(in the rows, 128 means zero)
Each row is followed by its class; each block has classes of its own.
97 111 141 85 104 141 137 100 171 140 212 166 174 105 174 196 127 137 138 145 125 138 108 77 197 134 158 122 131 121 172 134
K_457
130 140 120 91 85 171 125 111 157 143 135 119 94 119 84 111 91 138 112 132 179 143 69 127 219 134 106 134 94 107 143 152
K_10
91 130 179 74 153 138 122 86 127 118 194 173 173 113 120 174 177 133 148 137 95 109 96 90 166 135 202 133 159 151 184 129
K_169
123 180 147 158 106 136 106 155 103 99 126 137 156 125 166 97 156 99 151 92 129 160 103 78 141 99 123 111 100 152 166 135
K_10
91 98 139 136 150 144 128 135 127 126 167 128 177 121 67 145 142 166 135 151 110 158 159 52 126 107 96 115 158 184 135 167
K_842
121 125 113 151 148 106 123 137 111 100 130 79 140 98 118 126 140 163 129 137 99 113 113 104 100 160 155 140 101 164 128 131
K_169
90 98 149 125 149 137 126 131 125 135 163 128 178 117 65 153 132 171 140 154 100 161 159 76 118 122 94 124 156 173 119 153
K_235
129 165 145 152 100 147 95 158 111 100 130 142 153 122 177 105 145 88 142 78 130 185 103 89 145 98 117 110 112 157 159 136
K_756
119 180 151 166 130 136 118 150 89 98 134 138 138 115 176 108 170 84 162 92 107 151 116 58 114 92 131 100 106 159 157 133
K_842
81 116 177 67 152 129 111 82 131 109 194 172 187 113 154 175 178 128 158 131 93 103 109 77 151 124 198 124 154 159 192 129
K_845
114 169 154 147 116 139 101 160 88 106 115 149 144 130 179 97 139 96 159 80 132 172 112 83 130 100 113 102 99 158 156 135
K_993
75 123 186 60 166 124 115 91 112 117 185 186 190 113 130 157 180 127 162 127 82 98 100 78 140 121 190 113 167 151 188 133
K_993
107 168 150 150 105 117 115 165 106 136 145 137 149 126 230 124 114 101 163 82 114 153 89 60 149 123 135 69 36 155 159 139
K_685
128 144 113 135 160 101 127 133 114 81 118 93 142 110 101 121 140 159 130 129 103 129 110 111 81 161 151 139 116 154 140 134
K_685
134 139 116 104 107 172 140 109 135 148 141 103 65 117 94 114 100 118 120 125 160 142 79 116 202 127 111 122 90 114 135 146
K_842
100 105 157 140 128 147 131 129 141 122 188 114 166 128 46 169 116 170 118 145 103 169 133 72 160 123 97 122 140 172 129 161
K_756
90 128 169 61 151 131 123 97 126 124 172 188 181 114 131 152 170 123 155 128 93 94 96 82 154 126 207 122 161 159 187 131
K_362
117 168 151 152 108 130 101 157 100 103 121 142 146 124 175 98 141 100 161 84 124 170 119 85 143 98 130 103 95 170 161 130
K_701
118 157 145 146 88 131 110 166 108 133 151 129 144 125 231 115 107 104 147 73 109 155 75 74 173 105 119 72 56 166 157 138
K_756
127 174 148 140 112 139 105 157 100 112 123 146 145 131 192 101 138 94 156 80 129 181 108 89 129 107 122 97 86 149 158 136
K_685
127 141 128 96 106 177 122 108 140 132 148 115 68 116 61 119 100 138 112 140 181 157 66 139 209 151 111 139 100 116 135 146
K_169
89 115 154 96 120 139 128 101 161 133 189 160 182 90 165 203 142 123 145 145 105 142 105 71 179 140 167 123 136 122 169 126
K_235
121 140 123 139 163 95 129 126 104 90 102 87 137 97 111 122 143 156 142 131 88 101 114 110 73 167 157 138 122 160 127 120
K_235
133 116 98 150 145 109 146 140 142 88 167 64 144 97 94 164 113 158 86 156 118 161 112 108 95 167 106 140 85 127 131 144
K_685
84 128 161 96 126 129 128 91 155 138 183 162 174 89 160 205 148 116 156 144 103 120 95 65 183 142 185 124 132 121 165 118
K_235
125 138 111 54 126 158 121 101 134 134 140 134 106 121 61 92 128 134 128 139 172 129 89 148 157 138 119 145 145 115 141 138
K_457
91 115 148 94 109 126 131 102 169 133 202 159 181 103 158 195 149 131 143 140 112 125 102 65 186 125 181 114 128 117 169 126
K_427
127 138 100 144 154 103 144 134 108 90 123 79 126 102 123 126 139 154 128 134 94 103 104 94 98 146 143 124 106 166 141 131
K_842
90 122 167 66 131 117 133 91 141 125 198 178 185 124 148 173 174 133 156 123 90 91 104 72 161 125 207 114 145 144 186 124
K_427
120 128 110 58 113 165 119 115 141 138 114 132 97 124 73 108 92 132 110 131 193 152 71 152 189 137 105 137 117 116 144 143
K_993
120 134 118 92 94 174 124 119 149 136 129 126 80 115 68 123 80 138 115 141 179 163 81 137 210 142 91 130 99 108 135 155
K_993
129 108 92 162 127 119 138 140 152 81 181 62 138 101 113 167 112 155 86 163 126 159 130 112 109 153 99 153 87 137 138 147
K_845
91 90 143 128 146 144 123 142 134 138 158 143 184 124 51 138 137 163 135 154 113 159 170 73 125 114 113 131 167 177 126 160
K_362
88 91 145 119 152 147 122 145 130 131 159 140 186 123 46 129 137 171 140 156 109 160 161 75 122 111 111 116 165 186 132 164
K_362
128 136 125 92 103 177 118 108 144 135 136 120 79 113 74 116 106 136 118 137 175 150 73 138 203 151 122 139 100 118 136 145
K_169
106 165 160 147 109 122 116 158 96 128 135 137 142 119 229 125 122 107 164 86 103 150 95 65 138 123 125 80 64 162 152 127
K_235
86 128 180 66 154 125 127 83 131 129 171 181 185 112 137 179 167 124 159 131 91 97 107 81 145 136 193 123 162 146 174 122
K_235
94 90 143 122 131 144 121 132 135 133 188 136 186 123 72 150 131 182 133 155 117 170 171 66 129 116 80 127 161 173 123 165
K_457
84 133 184 65 153 122 123 86 131 119 191 182 176 115 118 162 167 134 158 130 83 100 101 83 163 121 202 124 155 159 188 133
K_701
89 134 171 73 141 126 120 90 138 121 183 185 198 114 135 158 182 128 154 132 94 90 97 72 161 115 195 124 161 142 190 134
K_10
87 90 153 136 144 148 114 134 129 134 175 127 180 122 54 151 141 178 137 159 113 164 155 71 139 124 108 124 151 181 127 161
K_169
128 113 95 153 133 111 150 139 153 85 155 69 142 88 99 178 101 165 84 166 129 161 122 118 111 179 100 157 100 134 131 137
K_235
130 131 118 85 96 175 128 119 145 143 125 125 76 120 76 106 86 130 115 130 179 151 81 138 211 145 114 134 102 120 138 145
K_362
122 181 143 155 102 131 108 158 106 100 131 148 156 128 177 102 151 100 149 92 135 156 102 74 143 96 119 110 98 153 166 134
K_10
124 141 122 95 89 163 129 107 162 135 135 124 72 118 57 131 78 135 117 140 185 153 84 147 236 146 120 142 100 118 144 142
K_701
94 120 178 67 148 134 113 88 133 114 195 179 200 108 133 160 183 121 154 116 76 103 97 77 156 116 198 119 174 158 185 135
K_756
81 91 150 144 143 142 121 145 134 127 176 138 186 124 60 156 128 172 133 156 107 178 168 61 127 113 89 123 152 170 129 172
K_993
95 110 156 142 136 143 143 131 134 120 180 118 164 125 56 182 113 178 128 161 104 176 150 74 141 136 83 119 139 169 127 151
K_235
78 114 167 67 149 122 122 101 125 127 177 183 193 112 143 172 166 127 155 132 93 103 108 80 152 120 180 113 153 150 179 131
K_993
91 138 168 72 165 129 134 86 122 117 190 181 176 110 139 161 190 118 160 130 76 84 101 65 141 114 204 116 166 153 193 136
K_842
121 181 149 141 123 134 107 157 95 105 134 143 156 127 175 102 149 94 162 83 121 176 105 79 118 106 128 97 89 153 162 135
K_685
95 84 140 120 143 150 121 147 126 139 154 131 179 125 63 126 128 169 132 145 113 167 160 78 129 109 100 118 153 185 126 162
K_362
89 103 155 147 128 146 129 135 136 130 191 109 162 125 59 177 111 182 118 163 122 175 139 67 165 142 95 128 121 172 129 158
K_169
131 119 86 153 126 112 148 142 157 85 163 68 156 95 90 158 116 169 80 166 126 144 106 108 122 156 110 156 96 132 145 148
K_10
85 124 171 71 152 124 127 102 127 127 176 189 187 112 137 157 171 122 161 128 90 91 110 75 153 123 206 120 158 162 181 130
K_362
93 99 144 144 128 140 135 131 143 122 199 123 171 126 61 169 123 182 129 162 118 174 166 63 140 132 84 130 149 166 127 158
K_457
126 175 144 140 107 140 100 160 104 109 118 156 148 133 197 102 139 90 155 76 142 189 109 83 128 104 117 103 89 149 157 134
K_685
129 130 108 151 141 95 129 135 120 91 122 77 144 97 113 127 131 156 128 123 83 98 101 107 107 157 162 134 105 169 131 133
K_756
123 183 155 150 110 141 116 154 99 109 130 145 136 126 182 114 130 99 156 88 125 174 108 84 132 110 112 104 92 156 153 131
K_235
128 125 103 143 130 88 139 140 127 96 136 90 143 117 134 133 134 164 121 124 101 111 121 97 95 146 149 137 101 151 130 126
K_427
128 122 94 146 148 92 137 149 115 100 90 90 138 106 122 111 129 155 131 128 101 94 128 112 87 160 169 144 107 171 125 124
K_362
124 132 110 133 161 91 130 135 105 99 116 84 146 104 124 116 144 153 142 122 85 108 111 105 77 158 163 127 98 155 132 125
K_685
84 98 150 130 147 147 119 144 125 124 169 131 177 125 45 141 130 174 134 155 109 180 156 74 126 111 81 118 154 171 131 170
K_993
122 113 93 158 145 116 141 149 142 76 165 76 145 94 78 160 118 162 83 167 119 168 119 110 93 155 91 151 110 129 135 152
K_993
122 172 148 148 108 132 103 159 101 109 122 138 139 127 183 95 132 100 153 82 126 175 110 89 139 94 125 107 89 163 157 130
K_701
118 131 115 146 146 90 134 135 120 94 134 89 149 111 105 118 154 160 142 128 92 100 124 95 87 149 165 131 116 154 134 127
K_427
112 168 148 147 118 133 100 161 90 100 114 149 147 125 185 96 145 95 157 82 131 169 107 79 119 103 117 104 97 157 157 133
K_993
79 127 181 61 162 132 120 91 118 121 185 191 184 119 126 159 175 128 160 127 83 106 96 76 144 116 188 114 164 150 187 138
K_993
105 154 145 167 95 121 111 162 115 124 151 130 130 133 242 136 108 108 150 98 126 149 105 72 156 116 121 80 47 161 157 138
K_845
123 150 118 59 127 155 119 107 139 144 126 134 101 127 73 100 113 119 130 125 176 140 65 142 171 143 135 130 112 108 148 140
K_685
123 130 119 98 102 175 117 107 158 131 141 113 84 121 83 121 98 129 120 141 179 159 93 136 193 137 115 143 102 115 141 148
K_845
134 108 85 138 128 112 152 136 145 90 178 65 141 96 107 155 110 174 85 158 121 148 124 111 100 168 100 159 92 137 129 145
K_457

A new block, with new classes.
107 142 119 146 178 131 135 94 138 133 155 80 129 100 52 117 142 142 106 136 65 14 153 181 109 129 105 90 149 115 93 109
K_257
168 131 110 124 105 112 124 104 157 93 128 153 140 156 74 129 102 163 127 135 120 134 122 164 123 116 140 134 131 163 134 150
K_852
135 139 107 130 119 107 134 170 147 130 98 130 153 128 90 136 88 152 137 116 120 92 112 141 135 126 109 139 104 137 110 108
K_679
166 170 115 172 126 84 144 150 133 115 124 125 161 131 110 108 95 144 142 125 132 111 105 124 113 138 142 141 129 113 132 104
K_679
159 129 109 144 121 97 122 128 157 108 119 142 117 145 63 118 120 143 132 134 119 113 123 157 134 144 124 122 131 134 112 137
K_441
143 131 131 144 118 115 131 124 162 122 165 131 160 128 118 118 129 157 142 128 146 119 137 136 150 144 164 146 110 139 112 121
K_731
151 134 94 152 146 142 136 137 147 132 125 130 131 141 78 120 119 113 134 176 149 109 153 151 120 124 113 107 114 121 121 139
K_257
146 131 112 126 95 111 127 143 171 123 105 136 136 150 82 127 103 139 119 136 152 150 149 147 128 104 117 139 120 141 138 121
K_386
72 98 143 174 180 133 124 98 142 127 143 97 194 108 126 117 133 143 115 99 74 69 156 148 125 120 138 110 129 108 53 125
K_852
132 101 133 157 167 110 90 98 96 107 121 117 116 152 99 95 175 154 119 160 108 116 123 132 92 135 128 111 121 158 125 143
K_257
130 136 103 142 169 129 148 111 119 166 140 131 135 116 106 124 101 156 162 124 118 58 108 89 132 141 152 117 88 93 82 131
K_552
134 156 94 157 95 104 137 117 156 92 111 125 153 149 74 101 90 144 128 143 99 94 155 149 123 108 160 115 124 117 117 113
K_406
107 118 160 83 106 118 129 86 227 101 95 103 126 171 107 149 125 152 77 74 116 148 168 174 115 155 112 103 158 123 100 110
K_441
151 112 127 162 117 109 140 138 144 101 136 147 134 147 92 109 127 137 134 156 132 135 127 126 110 140 158 111 130 123 102 143
K_441
167 137 84 150 162 124 112 124 125 144 143 102 135 135 54 91 141 138 141 179 164 81 135 165 128 158 101 127 103 115 152 124
K_257
139 127 116 119 102 116 130 149 165 106 109 135 151 119 104 142 119 149 153 94 110 111 113 145 148 123 147 135 108 158 121 122
K_852
66 134 118 75 159 153 144 145 76 176 114 121 78 120 151 186 114 140 121 113 137 118 88 127 141 123 80 140 102 114 99 104
K_441
126 163 116 162 155 113 115 59 166 124 135 99 144 129 134 107 112 168 140 129 105 24 143 140 142 168 171 79 128 94 66 132
K_406
113 162 113 180 100 129 101 88 126 160 136 110 153 116 125 108 153 132 115 130 185 131 176 136 135 127 106 138 153 135 116 123
K_597
167 161 98 136 113 86 135 118 179 109 126 143 119 161 73 131 103 161 121 116 139 123 134 183 134 110 84 136 129 139 119 127
K_742
143 167 87 154 143 134 153 101 124 177 170 107 126 145 177 127 103 87 105 143 193 141 147 98 117 163 83 129 164 83 122 141
K_441
145 156 112 155 145 110 159 142 169 124 119 117 150 134 59 115 125 124 144 103 120 116 140 145 112 124 99 140 131 106 109 112
K_597
153 145 95 158 142 109 150 108 164 99 132 126 178 122 76 132 107 152 145 139 105 62 135 168 139 98 167 125 121 124 100 131
K_441
112 77 170 147 180 139 113 56 153 128 114 107 157 94 93 130 154 130 107 120 109 53 162 135 137 99 195 131 129 156 105 127
K_731
165 160 118 133 123 99 125 137 169 110 117 128 153 134 68 99 117 152 143 156 120 102 131 145 132 122 134 158 113 162 152 103
K_731
149 131 119 146 135 112 129 122 160 116 118 143 131 130 88 130 109 143 135 101 106 109 121 130 140 130 153 99 136 103 98 137
K_552
147 167 109 151 123 104 133 172 135 114 117 124 129 138 76 108 140 141 150 154 132 129 120 140 125 113 113 122 122 127 129 112
K_597
161 139 110 135 114 95 119 134 149 129 112 129 122 127 62 102 118 141 143 145 126 108 119 152 115 132 97 138 123 130 132 125
K_386
128 117 151 174 216 131 106 108 96 105 52 161 124 124 174 177 89 133 125 124 121 97 80 118 140 87 194 94 128 124 78 159
K_679
145 96 126 181 177 152 94 126 157 117 80 144 150 133 96 133 94 149 121 151 170 84 134 135 158 150 200 76 119 127 84 163
K_679
161 147 98 153 99 101 136 118 170 107 132 137 152 141 71 108 102 143 138 142 134 105 142 167 136 135 139 152 117 135 125 124
K_441
169 129 113 134 106 123 130 160 174 89 118 148 138 145 55 107 109 135 145 170 143 141 135 162 139 130 158 129 108 144 140 130
K_731
153 141 121 115 123 103 143 89 185 118 123 100 135 127 59 127 148 165 134 106 135 86 133 170 120 151 134 142 123 144 128 106
K_441
166 116 115 138 104 104 145 138 155 106 116 159 138 150 93 149 100 141 133 120 170 152 121 132 123 103 130 131 118 130 98 140
K_731
150 140 107 138 108 120 149 142 181 108 116 135 140 146 95 131 127 122 132 150 145 146 148 158 123 117 122 138 126 150 124 129
K_441
143 79 124 152 132 130 148 128 151 107 142 141 179 145 73 115 119 134 140 149 144 141 156 125 127 107 191 116 98 103 98 143
K_731
174 142 109 161 136 94 152 158 127 111 142 136 151 123 89 113 122 145 154 127 132 133 95 126 106 119 136 141 132 113 132 126
K_386
145 141 96 150 127 122 126 143 129 122 132 123 161 128 109 132 112 164 137 155 144 95 122 141 141 122 157 109 116 141 113 137
K_679
134 142 115 162 143 105 144 155 141 124 121 151 143 125 101 118 121 121 144 123 87 121 132 121 138 87 121 129 128 130 113 125
K_742
146 154 115 154 162 115 145 189 175 101 86 125 120 149 57 129 112 108 128 150 124 120 134 168 134 85 102 129 119 129 127 109
K_597
170 144 107 155 138 105 131 119 164 122 128 134 162 136 59 113 120 146 139 116 121 98 139 149 120 138 115 135 131 123 127 118
K_257
154 117 123 166 103 102 111 140 167 106 112 150 137 138 93 129 104 155 126 128 167 127 134 157 141 117 149 124 119 135 102 136
K_386
177 165 88 168 85 97 149 141 156 121 176 123 171 122 136 138 104 125 125 136 160 111 138 162 141 113 120 139 151 137 124 138
K_679
134 139 125 123 112 109 125 139 195 101 94 130 153 145 95 118 89 155 126 100 110 97 142 149 152 129 149 114 115 119 124 106
K_742
148 156 114 140 123 104 127 112 137 131 125 121 148 125 85 113 126 157 146 128 135 83 121 154 122 126 104 153 118 131 119 119
K_597
91 106 132 169 152 133 102 132 78 102 115 128 132 158 105 104 114 149 90 162 113 162 131 137 106 125 158 105 134 125 114 135
K_679
176 127 104 163 110 105 123 135 151 124 120 164 147 143 43 107 99 139 146 159 130 96 146 131 133 117 144 120 108 126 123 131
K_257
177 140 125 132 119 115 143 116 182 111 99 139 143 144 63 118 90 141 139 117 153 123 118 152 109 153 133 132 126 113 132 119
K_852
141 107 138 161 180 121 130 113 140 112 130 115 156 111 144 110 135 86 126 153 96 83 128 137 105 114 113 136 144 136 102 153
K_731
96 120 143 166 213 100 100 154 122 132 89 106 139 136 140 132 114 119 93 148 104 100 127 145 136 68 89 107 132 92 95 110
K_386
145 132 124 114 111 100 122 134 141 109 71 143 114 142 48 125 119 165 139 129 119 107 110 139 127 108 141 139 108 149 142 98
K_406
135 161 115 130 118 106 131 145 160 112 114 115 162 148 140 132 101 152 129 122 139 127 121 138 129 122 122 120 121 121 122 105
K_852
179 126 100 141 120 85 115 145 184 90 112 137 156 166 43 111 112 179 132 138 131 133 130 163 126 119 125 112 125 132 123 139
K_386
162 142 111 146 155 114 149 152 152 106 115 142 173 127 69 113 95 144 145 152 112 90 112 141 105 113 112 142 126 129 109 124
K_731
145 149 103 119 119 126 152 128 138 128 105 156 93 138 80 133 90 121 135 121 124 133 121 139 124 117 109 131 125 124 131 132
K_742
115 126 117 138 106 131 121 134 129 134 161 111 149 121 141 110 139 125 117 127 128 154 145 135 123 140 117 128 152 121 129 136
K_386
148 148 100 150 131 118 140 121 161 122 123 117 148 134 97 127 125 136 133 133 149 115 141 135 135 134 146 115 133 118 118 124
K_441
162 164 103 156 98 108 125 91 167 125 153 131 145 143 108 103 98 157 133 153 157 118 148 159 121 145 134 139 129 128 121 141
K_386
172 143 101 170 132 89 147 133 177 102 117 136 162 141 79 114 105 139 134 110 133 105 136 150 125 107 119 132 130 122 117 126
K_742
178 143 106 125 95 88 135 115 176 138 158 119 170 145 65 101 106 171 144 150 140 80 138 135 127 144 118 116 114 115 121 119
K_852
117 118 116 89 93 136 160 116 135 164 149 110 151 123 107 140 119 128 124 96 148 142 145 121 130 118 126 134 116 75 136 103
K_552
152 135 115 123 103 95 128 127 146 114 127 148 133 132 90 136 107 163 147 106 121 111 113 128 146 124 144 139 110 142 107 125
K_731
140 141 106 137 118 119 140 154 142 122 118 148 140 127 88 117 97 148 146 118 116 102 120 119 143 127 145 123 113 124 124 120
K_742
128 177 90 145 107 113 138 131 151 117 131 133 137 145 65 103 118 158 144 141 109 129 142 171 125 131 104 158 119 146 125 104
K_406
135 101 154 113 139 128 123 145 109 145 104 153 113 132 120 117 165 111 129 131 120 176 102 100 95 143 76 145 161 137 142 132
K_406
159 147 96 118 129 111 170 181 137 131 163 81 139 172 187 164 99 117 82 152 216 156 117 136 103 115 69 112 142 100 137 122
K_679
140 112 136 110 136 129 125 130 143 137 137 105 142 137 155 138 141 127 104 132 137 135 125 124 112 151 104 97 162 125 121 147
K_679
